Here is a tiny trained network, its code and every weight. The questions are about switching its units off for an input and a target symbol, where a switched-off unit gives its printed mean instead of its output.

import numpy as np


def w(rows, s, z=0):
    codes = np.array(rows[::2]) - 128.0
    scale = np.full(codes.shape[1], s)
    scale[-1] = z or s
    return codes * scale


def norm(h):
    return h / np.sqrt((h * h).mean(-1, keepdims=True) + 1e-5)


def f(y):
    return y / 2 * (1 + np.tanh(0.7978845608 * (y + 0.044715 * y**3)))


def softmax(a):
    e = np.exp(a - a.max(-1, keepdims=True))
    return e / e.sum(-1, keepdims=True)


def log_softmax(a):
    a = a - a.max(-1, keepdims=True)
    return a - np.log(np.exp(a).sum(-1, keepdims=True))


def net(x, mask):
    ids = ['ΓΛΞΠΨΩαβδεζτ'.index(c) for c in x.split()]
    T = len(ids)
    res = E[ids] + P[:T]
    u = 0
    for l in range(2):
        r = norm(res)
        for j in range(3):
            rows = slice(3 * j, 3 * j + 3)
            q, k, v = (r @ M[l][rows].T for M in (Q, K, V))
            z = softmax(np.where(np.tri(T) > 0, q @ k.T / 3**0.5, -1e9)) @ v
            o = O[l][rows]
            res = res + np.where(mask[u + j], z, o[:, -1]) @ o[:, :-1]
        u += 3
        y = f(norm(res) @ A[l][:, :-1].T + A[l][:, -1])
        res = res + np.where(mask[u : u + 12], y, B[l][:, -1]) @ B[l][:, :-1]
        u += 12
    return log_softmax(norm(res)[-1] @ U[:, :-1].T + U[:, -1])


Q, K, V, O, A, B = {}, {}, {}, {}, {}, {}
E = w([
[125,127,133,117,132,114,52,168],'Γ',
[96,173,213,14,109,69,153,121],'Λ',
[137,134,92,53,49,118,139,124],'Ξ',
[181,196,69,151,95,147,135,156],'Π',
[110,42,169,163,77,141,73,234],'Ψ',
[127,161,40,73,103,58,117,131],'Ω',
[76,185,115,156,174,91,127,136],'α',
[76,153,95,115,61,81,155,97],'β',
[140,172,166,111,64,172,159,81],'δ',
[116,119,123,197,120,135,137,250],'ε',
[122,206,163,191,118,161,143,119],'ζ',
[24,124,170,164,91,147,124,107],'τ',
],0.018)
P = w([
[122,184,144,98,96,185,58,160],'0',
[198,179,180,115,155,166,158,98],'1',
[68,70,60,144,131,196,84,111],'2',
[41,183,118,201,36,70,175,189],'3',
[197,165,179,141,152,108,124,50],'4',
[84,6,42,193,181,184,126,119],'5',
[89,138,147,227,30,32,236,176],'6',
[205,132,178,193,158,60,104,27],'7',
],0.011)
Q[0] = w([
[28,93,105,83,122,57,107,159],'0.h0',
[66,197,163,114,122,160,37,1],'0.h0',
[79,146,223,146,216,173,192,170],'0.h0',
[59,111,87,169,64,141,110,112],'0.h1',
[200,103,153,149,186,180,57,100],'0.h1',
[107,155,140,145,72,108,92,126],'0.h1',
[158,106,162,145,81,83,168,123],'0.h2',
[161,101,42,159,124,173,136,137],'0.h2',
[85,152,75,169,86,85,157,196],'0.h2',
],0.0089)
K[0] = w([
[57,68,112,95,172,22,124,129],'0.h0',
[107,179,142,127,90,120,62,37],'0.h0',
[106,150,254,105,188,192,188,129],'0.h0',
[163,88,188,145,174,127,216,73],'0.h1',
[185,182,142,150,90,114,108,132],'0.h1',
[139,64,176,111,150,112,111,128],'0.h1',
[128,63,188,151,102,8,206,123],'0.h2',
[229,152,113,168,143,150,60,68],'0.h2',
[150,53,4,178,130,173,130,83],'0.h2',
],0.0087)
V[0] = w([
[152,160,130,169,110,61,57,34],'0.h0',
[159,114,151,117,168,159,122,58],'0.h0',
[103,79,51,117,72,121,148,63],'0.h0',
[123,48,150,124,157,117,112,125],'0.h1',
[123,138,87,178,73,171,77,110],'0.h1',
[98,147,104,143,196,217,136,129],'0.h1',
[75,110,86,61,155,202,173,160],'0.h2',
[162,77,154,166,63,96,195,122],'0.h2',
[154,108,115,55,128,254,103,137],'0.h2',
],0.0055)
O[0] = w([
[183,83,151,125,138,148,254,120,171],'0.h0',
[118,100,118,133,117,119,139,147,32],'0.h0',
[113,119,168,122,179,147,183,169,94],'0.h0',
[123,100,139,157,135,133,123,174,6],'0.h1',
[107,195,140,71,112,151,76,109,98],'0.h1',
[123,134,165,100,132,133,119,168,76],'0.h1',
[147,108,122,125,95,121,88,119,183],'0.h2',
[91,75,169,134,141,148,224,200,46],'0.h2',
[118,128,103,142,89,118,53,109,46],'0.h2',
],0.0067,0.0021)
A[0] = w([
[127,124,190,144,163,117,100,85,88],'0.n0',
[250,112,191,130,141,158,115,112,151],'0.n1',
[161,117,151,76,135,80,108,99,199],'0.n2',
[118,128,119,100,116,166,84,109,90],'0.n3',
[83,105,143,153,93,147,107,157,1],'0.n4',
[100,117,131,126,162,188,176,141,194],'0.n5',
[111,120,119,178,62,67,102,175,174],'0.n6',
[110,104,153,137,128,98,182,157,67],'0.n7',
[156,111,87,160,109,170,103,96,78],'0.n8',
[199,143,141,164,185,98,88,113,52],'0.n9',
[113,136,148,100,117,80,126,165,154],'0.n10',
[111,152,170,113,158,133,144,65,135],'0.n11',
],0.012,0.0038)
B[0] = w([
[104,89,143,216,81,77,54,129,168],'0.n0',
[234,48,194,166,163,193,175,69,184],'0.n1',
[195,76,149,149,201,106,150,147,255],'0.n2',
[168,8,64,147,168,70,117,136,153],'0.n3',
[149,171,85,64,181,80,149,42,145],'0.n4',
[98,98,88,136,88,78,44,147,140],'0.n5',
[109,195,226,32,172,218,236,97,248],'0.n6',
[120,182,96,148,102,126,149,80,172],'0.n7',
[108,55,116,169,152,142,156,191,141],'0.n8',
[125,151,204,149,255,125,151,40,159],'0.n9',
[170,171,94,211,117,178,127,129,228],'0.n10',
[100,103,56,177,83,50,63,137,239],'0.n11',
],0.0061,0.0058)
Q[1] = w([
[143,35,81,133,220,153,117,96],'1.h0',
[230,143,188,153,126,107,139,56],'1.h0',
[86,82,107,117,164,127,55,165],'1.h0',
[111,54,47,132,151,141,81,118],'1.h1',
[184,109,164,118,179,159,165,107],'1.h1',
[195,173,187,161,21,99,145,48],'1.h1',
[138,42,63,144,211,176,101,103],'1.h2',
[180,124,154,143,81,176,165,141],'1.h2',
[8,58,69,100,165,154,103,212],'1.h2',
],0.012)
K[1] = w([
[194,189,164,93,90,151,118,86],'1.h0',
[115,124,166,140,156,118,251,109],'1.h0',
[111,194,108,96,97,149,58,98],'1.h0',
[173,199,147,111,67,151,86,82],'1.h1',
[170,116,161,138,176,168,197,72],'1.h1',
[113,89,129,178,117,105,173,140],'1.h1',
[162,191,159,103,92,145,112,91],'1.h2',
[142,86,135,124,176,144,124,94],'1.h2',
[137,160,121,86,107,134,40,125],'1.h2',
],0.015)
V[1] = w([
[110,101,166,86,233,103,143,169],'1.h0',
[117,143,44,151,158,254,91,88],'1.h0',
[73,77,135,136,122,111,172,68],'1.h0',
[97,116,181,121,45,180,185,100],'1.h1',
[84,116,168,42,91,98,99,115],'1.h1',
[137,230,109,129,91,131,218,168],'1.h1',
[143,139,55,66,156,80,170,80],'1.h2',
[186,55,119,91,54,133,124,158],'1.h2',
[164,164,108,73,133,200,143,203],'1.h2',
],0.011)
O[1] = w([
[126,140,180,156,174,129,72,248,71],'1.h0',
[205,89,86,199,124,162,106,95,76],'1.h0',
[103,72,89,116,82,114,114,151,84],'1.h0',
[117,96,137,159,4,143,146,130,3],'1.h1',
[96,75,143,71,97,119,101,176,185],'1.h1',
[94,222,113,141,100,125,201,154,40],'1.h1',
[144,92,19,143,166,51,197,208,198],'1.h2',
[189,39,170,42,151,129,204,118,96],'1.h2',
[172,135,177,189,141,164,206,188,65],'1.h2',
],0.012,0.0051)
A[1] = w([
[183,185,104,97,150,96,176,185,4],'1.n0',
[149,130,35,84,155,95,132,127,172],'1.n1',
[139,144,124,129,204,108,143,250,80],'1.n2',
[151,138,206,88,89,201,105,113,81],'1.n3',
[57,173,70,162,181,116,80,147,100],'1.n4',
[127,189,131,193,151,149,124,83,161],'1.n5',
[92,98,117,102,122,107,171,109,91],'1.n6',
[154,135,151,158,132,141,135,70,22],'1.n7',
[95,138,141,152,75,171,70,113,205],'1.n8',
[95,178,157,122,130,124,169,152,106],'1.n9',
[44,133,153,66,160,114,123,195,66],'1.n10',
[190,83,169,142,122,154,217,114,110],'1.n11',
],0.014,0.0025)
B[1] = w([
[75,78,159,160,178,96,161,108,202],'1.n0',
[69,161,177,189,98,130,121,154,254],'1.n1',
[76,100,123,156,122,116,141,9,239],'1.n2',
[125,108,167,192,90,80,162,120,177],'1.n3',
[252,142,140,67,55,16,93,161,236],'1.n4',
[88,190,144,96,152,112,126,125,243],'1.n5',
[154,179,147,111,97,131,158,175,187],'1.n6',
[110,132,140,102,79,152,168,46,170],'1.n7',
[64,54,120,160,140,96,109,164,184],'1.n8',
[88,95,140,100,143,199,81,151,166],'1.n9',
[91,177,188,26,133,160,141,92,252],'1.n10',
[171,155,108,75,154,110,68,223,201],'1.n11',
],0.012,0.0075)
U = w([
[188,73,136,143,230,164,40,94,183],'Γ',
[68,136,175,24,160,125,111,127,128],'Λ',
[214,97,106,84,172,126,166,220,200],'Ξ',
[225,200,105,103,186,180,196,112,124],'Π',
[160,68,209,177,108,139,95,199,183],'Ψ',
[96,82,93,184,225,84,182,135,158],'Ω',
[171,198,83,131,139,73,30,168,167],'α',
[100,146,77,122,51,107,199,176,98],'β',
[220,78,113,72,77,135,156,78,98],'δ',
[103,213,179,195,154,191,112,192,85],'ε',
[104,164,110,155,99,163,107,1,5],'ζ',
[68,40,76,149,117,117,32,138,159],'τ',
],0.0086,0.0025)

Each question gives the input, a string of symbols that net reads in full, and the target symbol t.
The units are the heads (3 rows each of Q, K, V and O) and the neurons (one row each of A and B). Each row of codes is followed by its name. A weight is (code - 128) times the scale printed after its matrix; where a second scale follows, it is the last column's (O, A, B and U).
mask holds one flag per unit, layer by layer, with each layer's heads first. A switched-off unit (its flag False) gives its mean, the last column of its rows in O or B, instead of its output. The means were averaged over made-up inputs and are rounded, as every weight is.
A unit's drop is (log p(t) with every unit on - log p(t) with that unit switched off) / (log p(t) with every unit on - log p(t) with every unit switched off).
The circuit of an input: a set's keep is (log p(t) with only the set's units on - log p(t) with every unit switched off) / (log p(t) with every unit on - log p(t) with every unit switched off). Starting from the 12 units with the biggest drops (on a tie, the unit counted first), units are removed one at a time, each time the one whose removal leaves the highest keep (on an exact tie, the one counted first), for as long as the keep stays at least 0.8.
circuit, biggest first: the units of the circuit, biggest drop first
k most important neurons: the k neurons with the biggest drops, biggest first
k most important neurons of layer l: the k neurons of layer l with the biggest drops, biggest first
input Λ Λ β α α τ β, target τ: circuit, biggest first -> [1.h2 1.h0 1.n8]
input β Ω τ Λ Γ, target Γ: circuit, biggest first -> [0.n1 1.h1]
input α α Γ Ω ζ, target ζ: 2 most important neurons -> [0.n1 1.n7]
input τ Ξ α Ξ τ α α, target α: circuit, biggest first -> [1.h2 1.n4]
input Ω α Λ Λ τ τ ε β, target β: 2 most important neurons -> [0.n2 1.n6]
input ε Ω τ Ψ, target τ: 2 most important neurons of layer 0 -> [0.n4 0.n6]
input α α α Ω Λ Λ, target α: most important neuron -> [1.n4]
input α α Ω α α, target α: circuit, biggest first -> [1.n4 1.h2]
input Π Ω Ξ Λ Ψ Γ Λ, target Γ: circuit, biggest first -> [1.h1 1.h0]
input Λ Λ α α Ψ Λ ζ, target Λ: circuit, biggest first -> [1.h0 1.n10 0.n6]
input ζ τ Ξ, target ζ: circuit, biggest first -> [1.h0 1.h2]
input α Λ Ξ Ψ α ζ, target α: 2 most important neurons -> [1.n4 0.n2]
input ζ Ψ ζ β, target ζ: 2 most important neurons -> [0.n8 0.n3]
input α Λ Ω α, target Ω: most important neuron of layer 0 -> [0.n6]
input Λ ζ Λ Λ Λ Ω ζ τ, target τ: 2 most important neurons of layer 0 -> [0.n0 0.n11]
input ζ β δ Λ, target δ: 2 most important neurons of layer 0 -> [0.n3 0.n8]
input Λ α δ Ω, target δ: 3 most important neurons -> [0.n3 0.n8 0.n6]
input Ψ Λ Λ Ω Λ Ω, target Ψ: 2 most important neurons -> [0.n2 0.n6]
input ε Λ ζ Λ Γ Ω, target ε: 2 most important neurons of layer 0 -> [0.n2 0.n6]
input Λ α Λ Ω, target Λ: 2 most important neurons -> [0.n2 0.n3]
input Ξ α Λ Λ Ξ ζ Ψ, target ζ: 2 most important neurons -> [0.n8 0.n6]
input α δ Γ ε, target Γ: 2 most important neurons -> [0.n6 0.n3]
input Λ Π Λ α, target Λ: most important neuron of layer 1 -> [1.n10]
input α Λ ζ ε, target ζ: 2 most important neurons of layer 0 -> [0.n6 0.n8]
input ε Λ Λ Ω β Γ, target ε: 2 most important neurons of layer 0 -> [0.n2 0.n6]
input α Λ Λ Γ ε, target ε: 2 most important neurons of layer 0 -> [0.n6 0.n1]
input α Γ α Λ Λ α τ, target α: most important neuron -> [1.n4]
input ζ Λ Ω β ζ Λ Ω, target Λ: 2 most important neurons of layer 0 -> [0.n2 0.n6]
input τ Ω β α Λ Λ Π, target Λ: 2 most important neurons -> [0.n2 0.n6]
